B, the same points and some others measured another way; then each row and its match in B:
B:
0: [ 592 -687 -307  459 -355   45   -4   58   91 -239  485 -172  126  779
 -247  655  208 -403 -105  281  399  301   76 -420]
1: [  73  -74  -89  -34  309   36  136   85 -127  331 -262   -3   88   -1
  136 -183 -109  268   56 -164 -177   40 -118  -69]
2: [ 297  157   71   61   -5 -247   21  338  167   96 -392  129   14  275
   42   26 -134  256   45 -226  105  370 -264 -234]
3: [ 171 -161 -123  176 -179   90  -85 -326  -35   -2  229 -159   24  101
 -163  185   49 -225 -107  182  184  -64  123  111]
4: [ 126 -238 -520   13 -413   59   94 -383 -142 -585  191  140  211  236
  -41  712  333 -522   18  292   48 -173 -391 -584]
5: [  48 -129 -288 -233  532   85  157 -336   17    1  168  -19  267 -405
  378  -19  172  215 -281  477   32 -522 -706 -436]
6: [-103  -15  108   86  181 -164   17  160  314  453   72 -284 -333 -113
  -81 -353 -203  338   -5 -151  170   97  422  336]
7: [ 145  219   37  125 -271 -313 -110  190  272   38 -199  -32 -234  200
 -209   86  -97  177   65 -163  270  388   -2 -121]
8: [ 378  159  155  130  -27  -56 -212 -277  202   -4  145  -73  117    5
   -4   63    0  -41 -349  294  415  -85 -249  140]
9: [ 419 -362   53  259    4    6   36  -20  142   85  362 -185  152  224
 -226  119    4   -6 -265  258  200   12  128  -45]
10: [ -18   65  -47   33  278  144 -118 -199 -123  461 -160 -180  -89 -109
  218 -307 -133  106   17 -113   75  -43   61  442]
11: [ 255  -23  -47   95   50  -34 -115 -202  206  -24  199 -106   43   40
  116  118   59  -58 -238  285  397  -99 -248  -12]
12: [   3  -44 -233  -12  182  139  -16 -135 -190  239 -208  -49   -2   44
  245  -62  -32   -7  104 -124  -19    6 -122   93]
13: [ 188   85  -68   70  222   43 -237 -342   94  237  118 -235  -38 -165
  122 -112   16  151 -244  309  414 -120 -259  105]
14: [-382   42 -169 -223   74 -256  302  108  161  121 -100  -35 -235 -350
 -147 -154  -62  396  160 -162 -262  -88   84 -290]
15: [  38  -20   70   78  381   78  -94 -114  107  489   57 -267 -107 -141
  209 -364 -149  191 -135    6  223  -85  137  479]
16: [-317 -161 -470 -137   64   22  155 -221 -120   85   39 -154 -178 -238
  -35   18   90   94  164   35 -138 -167   -2 -255]
17: [-321   19 -217 -183 -159 -202  273  -91   61  -87   -9    9 -140 -300
 -285   64   15  150  133  -48 -279 -161   86 -316]
18: [  30 -274 -507   -6   13  176   97 -176 -241 -114  -54   54  101  235
  311  328  178 -307  155   -6  -18  -47 -282 -268]
19: [ 171   53  184  126  332  326 -170 -354 -327  603 -163 -179  143  -81
  153 -413 -236   -6 -106 -129  -41 -116  235  842]
20: [-152 -378 -404  -36  555  -32  149  162  163  449  151 -341 -269 -137
  210 -248   27  519   49  108  141   -2  -95 -361]
21: [ 147 -454 -478  125 -172  -61   53 -159  349 -464  607 -115  -27  278
  165  621  350 -418 -153  470  514 -172 -262 -502]
22: [251 -56  42 110 -13 -89  48  92  90  91 -73   2  78 174 -68  43 -72  87
 -52 -60  64 136 -28 -51]
23: [ -30  -63 -391  -34  325  168 -128 -314  -82  202   -3 -168  -70  -78
  445  -36  102  -11  -17  147  277 -146 -345    8]
24: [ 268  -36   10  263 -362  -95 -160 -124  166  -40  184 -146 -100  277
 -276  230  -12 -191  -97   71  342  174  196  132]
25: [  89 -176  -77   20  -30 -163  203   76  203  -46  152  -33   29    7
 -173  122   20  139  -83  102   -3  -37  -26 -312]
26: [ 260    1 -180  219 -102  175 -222 -113 -257  187 -304  -34    7  445
  188  120  -46 -258  144 -229  183  306  -29  255]
27: [-120  106 -339  -85  -23  196  -30 -304 -420  105 -406   82   28   30
  228   50    0 -197  258 -260 -197  -18 -148  121]
28: [-341   77 -133 -152  272  -24  114  -19   16  324 -215  -74 -211 -254
  247 -304 -118  189  164 -264 -123 -100   93  222]
29: [ 213   96   28  123 -123 -170   -1  264   53  155 -356   51  -65  309
  -92   28 -139  155  144 -311   36  410    5  -71]
30: [ 199 -169 -250  108  -13   13  -73 -241   98  -59  252 -148    8   82
   28  230  139  -83 -149  313  334  -72 -224 -207]
31: [-214  -53 -332  -77   62  115   46 -284 -207  159  -68 -107  -98 -162
   65  -30   24  -26  145  -49 -114 -139   18   35]
32: [ 567 -292  170  243  101  -78  125  315  152  145   31   -2  269  400
 -108   68 -108  156 -196   18   80  229  -44 -168]
33: [  30    7  -88  -30  201  136   23 -191 -221  257 -191  -22   92  -75
  161 -126  -69   32   21  -91 -105  -91  -83  171]
34: [ 195  136   -6  125 -243   92 -240 -591   -9 -131  218  -89   88  -60
  -81  208   66 -373 -241  292  313 -237  -58  317]
35: [-183 -221 -428  -76 -310  -71  329   42 -131 -262 -119  151  -11  168
 -125  386   97 -200  316 -213 -340   33   30 -455]
36: [ -45 -292 -308  -87  327   50  327  219 -261  371 -324  -12   57   31
   29 -162  -82  396  235 -256 -430  119  -70 -395]
37: [  94 -217 -245  -22    2  -83  272  179   15 -120 -120  148  133  230
  110  235   51  -10  103 -100 -141   63 -211 -445]
38: [ 161 -416 -507   60  -75   94  216   35 -297  -86 -124   49  163  364
  -42  371  136  -82  199  -36 -213  154 -234 -639]
39: [  71   68 -280   74  -33  222 -184 -288 -367  187 -340  -29   -9  199
  225   63  -14 -220  187 -198   44  127 -120  220]
40: [ -43   66 -116   45 -337 -113  -21 -257  112 -167  123  -46 -109  -31
 -205  222   48 -182  -14   68  133  -70   98   11]
41: [ 575   18 -189  405 -398  161 -398  -82 -320   30 -392   26   63  843
   79  408   -8 -446  168 -245  378  601 -142  137]
42: [  -8   -1 -159    9 -126  -16   22 -174  -71    9  -48  -33  -24    3
  -80   98    3  -58   55  -37  -23  -21    6  -27]
43: [ 179  -40 -112   98 -128 -181    6   98  209  -65    2  -21  -59  214
  -41  199   19   29  -14   22  233  167 -132 -248]
44: [-442 -100 -561 -231  101   93  240 -147 -332  117 -291   13 -141 -185
  149   -1   58   57  385 -254 -404 -103  -67 -268]
45: [ 280 -312 -325  305 -124  -56 -116  173   86  111   51 -214 -190  530
  -50  255   64  -11  113  -29  381  456   15 -280]
46: [ 218   16  -18  275 -347  -10 -128   58 -200  237 -311  -74 -106  429
 -336   70 -160  -54  219 -367  -14  481  342  193]
47: [  63  667  394  -26  238   -9 -404 -500   45  539 -213 -215  -99 -554
    1 -574 -266  354 -294   77  286 -175  -54  784]
48: [ 430 -734 -611  175  312  691   19 -571 -715   82  201 -110  543  365
  385  356  262 -509  -88  362  -77 -272 -378 -159]
49: [-296 -348 -599   48 -353  -97  213  135  -88  -61  -53 -103 -340  275
 -273  320   99  -55  463 -270 -167  287  295 -474]
50: [ 112 -322 -274   54  227  377   16 -526 -379  217  189 -175  234  -93
   81    2   69 -171 -123  234 -100 -337  -25  160]
51: [-160 -175 -353 -151  567  226  154  -53 -347  519 -325 -102   14 -153
  372 -332  -65  305  189 -191 -284  -80 -174  -47]
52: [ -33  262  267 -110  527   80  -70 -335   22  565  -59 -183   38 -558
  178 -600 -225  361 -262   68   16 -361   -8  599]
53: [-158  126   16  -75  110 -318  132  252  320  256 -130  -95 -280 -184
 -100 -240 -140  483   66 -163   29  117   77 -121]
54: [-581   -5 -343 -121 -362  -32  126 -453 -118   -8  167 -198 -366 -415
 -446   33   41  -97  230  -55 -272 -266  513   96]
55: [ -75 -158 -230   81 -111  163   23 -231 -304  213  -74 -124  -61   75
 -156    7  -50 -139  189 -173 -181   24  310  213]
56: [ 248 -664 -453  211   41  167  182  104  -90  -35  212  -89  120  545
  171  377  154 -288   84   40   77  121  -19 -333]
57: [-211 -141 -290  -74  -56   41  182 -219 -181   60    6  -66  -50 -151
 -175   47   17    1  139  -51 -273 -144  147 -117]
58: [-364   11 -177   55 -573 -233   75  -79  137  -90  107 -157 -436  -19
 -520  177  -26 -135  262 -216  -38  109  617   73]
59: [ 203 -251  -31   50  270 -112  219  286  148  237  -16  -68   76  100
   -5  -86  -78  350  -50  -22  -33  102  -83 -285]
60: [ 157  154  106   83 -100 -252   -7  146  165  174 -186  -44 -104   52
 -277  -70 -141  319    1 -120   60  245   37  -84]
61: [-188  287  -19  -87 -306 -505  105  200  464 -147 -101   29 -348 -128
 -286   78  -50  288  106 -127  117  151    6 -329]
62: [  82  193    6  218 -258  -95 -275  -85  120  179 -117 -165 -289  212
  -85   11 -102  -84   82 -185  364  299  222  372]
63: [  -7 -223 -338   37  185  280  -42 -417 -295  239   92 -204   39  -64
  112  -16   59 -110  -15  132    4 -197  -20  121]
64: [-200 -289 -333  118  220 -125   16  244  233  483   95 -412 -525   62
   -1 -211  -54  383  208 -119  258  275  321  -75]
65: [ -64  110  -49   25  -69 -123  -82 -190  211   65  123 -155 -200 -143
  -69  -24  -10   44  -69   88  242  -74   66  124]
66: [ 313  -70 -118  206 -263   43 -111 -147    1 -164   21   38  105  405
   92  360   70 -399  -39   20  272  113 -112   56]
67: [ -67  -28 -139    2  -24  -36   44 -128   41   83   21  -91  -99  -59
  -52    6  -13   29   29  -14   30  -58   65   20]
68: [-258 -100 -375  -56  -72  -41  112  -84  -49   63  -51  -98 -226  -43
  -19   69   43    4  232 -129  -61   12   94 -160]
69: [ -97 -199 -577    7   28  344  -12 -280 -572  172 -348  -17    4  244
  295  144   67 -292  364 -271 -185   82  -95    6]
70: [-198 -238 -498   -9  108  134   67 -107 -184  172  -79 -139 -174  101
  233   52   72  -85  264 -139  -16   24   16  -79]
71: [ 465   38  155  345 -330  -66 -197   58   54   65 -131  -18   30  519
 -179  189 -123 -195  -22 -167  278  403  151  248]

[ -34  415   97   -2  216  183   79  111  -21  -90 -240 -354  124   31
   53  -77 -552   -8  119  195  487   -2 -302 -183  -99  273  361  -73
   -7 -139 -386  242   85] : 16
[-289 -269  198  -11  118   55  466 -207   62  163 -283 -266 -139   90
  136 -257   48   53  290 -166 -139    1   98   51 -114  -16  441   10
 -461  -46  429  202   41] : 0
[ 265 -402    2   29 -657 -511  -55   29  -37  -74  413  258 -453  -27
 -360  230  321 -325 -115 -134 -283  109  251 -144  179 -380 -607  123
  284  369  396 -142 -124] : 41
[ -62   -8  -75  -87  -92  106  -70  133  -16 -226   64  -45  155 -195
 -145   35  -66   21   68  166  -36   50 -136   17   17  191   10   62
  -17 -258 -336  148  159] : 17
[ 187 -204 -171    7 -414  169 -142 -326  -84  272   -4   -1  296 -143
  208  133  311 -307 -117   -7 -662  -22  272  479  216  -49   84   10
  -24  -46 -178  164 -128] : 13
[ -21  -33   15   84  191  130   82 -160  -21   33 -203 -168   46   22
  -87   38 -306   -7  198   80  163  169 -105 -135   11  133  255 -139
  -52 -110 -134  224   42] : 52
[ 119   68  -34 -126 -400   -8   11  124  -85  -74   94    4   87  -63
   97  -19  156 -195  -79   13 -303  -73   93  231   84   15 -116  155
   89  -92 -181   70   45] : 68
[ -22   10  105    1  -55   29  227 -103  -23  127 -177 -213  -23   82
  154  -99  -73 -116   95  -71  -35  -25   38   61   -5    4  249   13
 -128   16   76  168  -23] : 15
[-213 -788  -28  -35  166 -374  283 -143  -60   94  -53  -83  -28  127
 -208  136  182  210  293 -461  -18  150   -4 -149  140   86  171  143
 -368  -75  366   95  200] : 32
[ 249  -52 -113 -130 -513 -175  -62  102 -144  -56  211  118   92  -32
   54  117  275 -260 -138  -90 -381  -42  163  237  194  -25 -265  216
  192  -46 -168    9   43] : 28
[   5  273  116  157   74  218 -166 -247  132   72 -155 -417   73 -166
   17  145 -623 -205   70  362  513  -68 -285 -323 -129  174  562 -198
 -157   96 -231  285  -93] : 21
[ -13   14  111 -108 -210   25  407   67  -69 -121  -73  102 -216  116
   97 -293  200  -82  171  -69 -410   80  238  198  -40  -89 -101   85
   14 -184  201   93  100] : 55
[  99 -234   14   24 -365 -214   18   77  -35  -13  164   40 -256  -26
 -291   58  136 -181  -67  -61 -172  114  133  -35  108 -237 -378   31
  205  230  149  -32 -120] : 26
[-115    5  203   27 -154    5  167  -55  141 -131   20 -116 -305 -104
  -92 -104 -142 -129  166  170   70  -20  -26 -217 -181  -48  157  -17
 -188   51  267  128   16] : 24
[ 210  113   42   -6 -154   81  283 -209 -137   79 -177   70  -16  193
  316  -95   36 -228  144  -77 -342   71  240  209   73    4  159   -5
   45 -179   45  181   58] : 63
[-146 -272   75   48  181 -217   65   28   38  -94  -11 -213 -125   -6
 -350  144 -316  112  205  -51  477  124 -269 -452  -20  123  145  -10
 -147   50   68  114  111] : 22
[-325 -254  221  112  155 -145  126  134  190 -168   12 -290 -458 -126
 -590  -54 -365  133  202  133  544  148 -278 -577 -189  -76   -7 -106
 -144  255  299   65  -41] : 71
[ 179   92   67   99 -148 -157  -49  109  -25 -124   91  -32 -264   12
 -324  126 -315 -187    4  133  311  163  -98 -349   38  -87 -229  -88
  322  202  -60   29  -81] : 39
[ 263  -38  -56   73 -442   10 -177 -208   -7  -56  186  158  -81 -159
  -62  214   33 -351  -17  204 -272   66  135    1   93  -76 -102  -42
  144   14  -52   95  -37] : 47
[-188  122  228 -120  -59  -55  322  122   40  -24 -129 -342  -74   60
  187 -230 -115  -29  113  -76  157 -186  -84  -38 -148   83  328  156
 -287   -5  140  149   72] : 6
[-376 -239  189   41  442  120  455 -211   81  101 -398 -348  -86   96
   15 -215 -242  213  423  -89  202  106 -108 -163 -158  153  597  -92
 -496 -154  280  283  127] : 9
[-106   42   69   61   96   58    1   80   58 -160  -47 -196 -104 -111
 -318   24 -393   20  138  213  373  132 -234 -321  -85   98   80 -106
   10  -10 -151  151   32] : 42
[ 269 -125 -154   13 -411 -110 -176  115 -125 -128  246  225  -77 -101
 -338  181  135 -214 -118   74 -288  205  125   52  212 -137 -543   14
  436   39 -215  -23  -45] : 27
[ 272   98 -101   64 -249   71 -206 -160 -103  212  -38 -149  228  -43
  103  206 -136 -305 -158   72  -80   -7   35  132  177   20   76  -46
  191  100 -362  151 -153] : 23
[ -76  353  152   35  177   86   92  212   -1  -28 -223 -438  -13   58
  -82 -121 -555  -10   26  131  568    6 -295 -236  -95  119  192  -82
   74  106 -276  168  -65] : 70
[ 221 -157   12  133  285   52  509 -492 -235  300 -463  102  -45  479
  266  -51  -73  -86  387 -327 -258  366  296   98  176   19  305 -193
   43 -224  214  246   82] : 48
[ 142 -240 -186 -107  -66 -133  109   47 -286  196 -122  -59  318  201
   87   70  201  -15  -39 -387 -283  101  108  323  323   83  -92  143
  155 -122 -285   84   54] : 51
[-108  320  136  -63  387   -4  216   43  -90  254 -452 -720  399  259
  405  -50 -580   64   79 -218  706 -225 -376 -116  -11  404  806   87
 -287  -28 -336  293   68] : 20
[  47  125   92  199 -101  291  -75 -269  152 -130  -17    8 -269 -230
 -225   34 -341 -234  183  489   47  186  -15 -252 -148  -54  114 -292
   37   -7    3  209  -79] : 34
[ 312  -54 -231 -174 -514  -81  -89  153 -254  -61  183  216  251   -8
   78  101  393 -217 -170 -128 -608   37  231  455  303    6 -413  225
  340 -206 -381   12   83] : 44
[-106 -899 -331  -65 -316 -297 -386  152  -63   59  336  -58  247 -318
 -615  380  453   95 -221 -215 -315  111  -37  124  347  -61 -471  185
   23  149 -221  -52  -68] : 2
